Below are the code and all the weights of a small trained network. Each question names an input and a class and asks about switching units off, where a switched-off unit gives its printed mean instead of its output.

import numpy as np


def w(rows, s, z=0):
    codes = np.array(rows[::2]) - 128.0
    scale = np.full(codes.shape[1], s)
    scale[-1] = z or s
    return codes * scale


def f(y):
    return np.maximum(y, 0)


def log_softmax(a):
    a = a - a.max(-1, keepdims=True)
    return a - np.log(np.exp(a).sum(-1, keepdims=True))


def net(x, mask):
    res = np.array(x, float).reshape(1, 8) / 4 @ E
    y = f(res @ A[0][:, :-1].T + A[0][:, -1])
    res = res + np.where(mask, y, B[0][:, -1]) @ B[0][:, :-1]
    return log_softmax(res[-1] @ U[:, :-1].T + U[:, -1])


A, B = {}, {}
E = w([
[193,59,25],'x0',
[129,127,128],'x1',
[129,128,128],'x2',
[129,128,128],'x3',
[127,128,128],'x4',
[5,109,105],'x5',
[129,127,128],'x6',
[129,227,59],'x7',
],0.013)
A[0] = w([
[211,143,204,99],'N0',
[135,210,196,62],'N1',
[81,215,67,140],'N2',
[93,209,91,4],'N3',
[203,181,48,112],'N4',
[96,46,94,46],'N5',
[163,44,195,164],'N6',
[127,69,85,145],'N7',
[134,172,182,144],'N8',
[129,195,182,53],'N9',
[138,133,67,113],'N10',
[63,100,248,146],'N11',
[166,155,55,102],'N12',
[99,158,187,196],'N13',
[124,183,172,168],'N14',
[106,166,110,162],'N15',
[131,176,166,76],'N16',
[128,65,69,52],'N17',
[58,130,150,111],'N18',
],0.016,0.013)
B[0] = w([
[96,203,75,192],'N0',
[176,131,96,187],'N1',
[173,174,92,208],'N2',
[35,183,144,156],'N3',
[122,30,181,212],'N4',
[82,147,136,168],'N5',
[134,191,82,219],'N6',
[174,134,72,189],'N7',
[83,179,90,188],'N8',
[192,102,91,171],'N9',
[150,128,154,167],'N10',
[136,101,185,249],'N11',
[128,64,144,182],'N12',
[82,115,149,220],'N13',
[101,155,127,199],'N14',
[181,108,96,173],'N15',
[182,121,81,158],'N16',
[53,248,110,172],'N17',
[144,126,159,186],'N18',
],0.013,0.019)
U = w([
[55,183,153,251],'0',
[170,133,91,111],'1',
[111,60,254,50],'2',
],0.014,0.0031)

Each question gives the input, the list of numbers given to net, and the class t.
The units are the neurons (one row each of A and B). Each row of codes is followed by its name. A weight is (code - 128) times the scale printed after its matrix; where a second scale follows, it is the last column's (A, B and U).
mask holds one flag per neuron, in row order. A switched-off neuron (its flag False) gives its mean, the last column of its row in B, instead of its output. The means were averaged over made-up inputs and are rounded, as every weight is.
A unit's drop is (log p(t) with every unit on - log p(t) with that unit switched off) / (log p(t) with every unit on - log p(t) with every unit switched off).
The circuit of an input: a set's keep is (log p(t) with only the set's units on - log p(t) with every unit switched off) / (log p(t) with every unit on - log p(t) with every unit switched off). Starting from the 12 units with the biggest drops (on a tie, the unit counted first), units are removed one at a time, each time the one whose removal leaves the highest keep (on an exact tie, the one counted first), for as long as the keep stays at least 0.8.
circuit, biggest first: the units of the circuit, biggest drop first
unit that matters most: the unit with the biggest drop
top k neurons: the k neurons with the biggest drops, biggest first
drop when u is switched off: that unit's drop, to one decimal
input [8,6,5,-3,8,-8,-4,8], class 2: unit that matters most => N4
input [-8,-5,0,-5,4,0,8,2], class 1: top 2 neurons => [N9; N1]
input [-2,5,7,-5,1,-1,-2,2], class 1: top 4 neurons => [N17; N3; N5; N0]
input [-4,-8,6,-4,3,0,-6,8], class 1: top 4 neurons => [N2; N15; N9; N1]
input [1,0,4,0,-6,8,1,6], class 1: top 3 neurons => [N2; N15; N17]
input [-7,7,-2,6,1,2,8,-7], class 2: top 2 neurons => [N11; N17]
input [8,1,6,-8,-6,6,-1,-4], class 0: top 2 neurons => [N17; N5]
input [5,8,-5,6,-1,5,-8,-4], class 0: top 2 neurons => [N17; N5]
input [-7,8,-6,2,-3,0,6,5], class 1: top 2 neurons => [N9; N1]
input [-2,3,3,-3,-8,1,3,-1], class 2: top 2 neurons => [N0; N17]
input [4,1,8,-4,6,-1,-8,2], class 2: top 2 neurons => [N4; N6]
input [3,-3,3,-6,2,1,-1,-8], class 0: top 2 neurons => [N5; N17]
input [-1,-7,4,-3,1,-7,-3,0], class 0: top 2 neurons => [N0; N7]
input [-7,3,1,2,-6,-8,-8,-7], class 0: circuit, biggest first => [N0]
input [6,3,-6,2,-5,2,-2,-1], class 0: drop when N16 is switched off => 0.3
input [-8,-2,1,-2,-7,-1,0,5], class 1: drop when N15 is switched off => 0.2
input [-6,6,5,-3,5,-5,-5,7], class 1: drop when N1 is switched off => 0.1
input [-4,-7,1,8,1,-6,0,3], class 1: drop when N10 is switched off => 0.0
